[[ 42  29   7  17 -18]
 [-50  33  20  36  48]
 [-44  -4   5   2  40]]
=>
[[ 42  29]
 [-50  33]]

[[ 45  39  67  14  -1]
 [ 56 -51  54   1 -67]
 [-63  60  47 -23 -61]
 [ 13 -31 -24  11  14]
 [-30   3  59 -48  17]]
=>
[[ 45  39]
 [ 56 -51]]

[[ 16   5 -47]
 [ -2 -58  -7]
 [-13  45  16]
 [-32  29  30]]
=>
[[ 16   5]
 [ -2 -58]]

[[  4  32  56 -21]
 [-15 -26  -1  11]
 [-15 -59 -68  32]
 [ -8 -25 -22  13]]
=>
[[  4  32]
 [-15 -26]]

[[ -1 -20   3]
 [  8 -64 -12]
 [ 47  13   5]]
=>
[[ -1 -20]
 [  8 -64]]

[[  9  32 -10]
 [-42 -15  23]
 [-53 -67 -36]
 [-11 -25  45]
 [-57 -26  16]]
=>
[[  9  32]
 [-42 -15]]

[[  3 -44 -39  -7  23]
 [ 22  10 -28 -39  23]
 [ 20  10  -2  15 -11]
 [  3 -43 -50  27  36]
 [-18  35 -27  15  31]]
=>
[[  3 -44]
 [ 22  10]]

[[ 11 -30  45]
 [ -2  18 -34]
 [ 40 -30  10]
 [  5  64 -36]
 [-36 -49  -2]]
=>
[[ 11 -30]
 [ -2  18]]

[[ -9  -1  29   4]
 [ 12   8 -22  60]]
=>
[[-9 -1]
 [12  8]]
---
[[ 42 -25]
 [-46  55]
 [ 17 -11]
 [ 27 -27]]
=>
[-25 -46]

[[-23   3 -12]
 [-57   5 -16]
 [ 44 -38  64]]
=>
[-12   5  44]

[[-34  24  51 -14  39]
 [-30  27  65 -22  43]
 [-29  24  56 -33  28]
 [-27  30  48 -21  44]
 [-25  15  62 -28  33]]
=>
[ 39 -22  56  30 -25]

[[ 48  33 -16]
 [ 58  18  23]
 [-56 -11  31]]
=>
[-16  18 -56]

[[ -3 -70]
 [  0 -26]]
=>
[-70   0]

[[ 5 11]
 [-7 61]]
=>
[11 -7]

[[ 33 -62 -44 -28]
 [ -4  68  -3 -45]
 [ 15  59 -42  17]]
=>
[-28  -3  59]

[[  5 -52]
 [  7 -61]
 [  7 -58]
 [  0  15]
 [ -2  28]]
=>
[-52   7]

[[-63   1]
 [ -5 -18]
 [  3  19]
 [ 21   0]
 [ 18   6]]
=>
[ 1 -5]
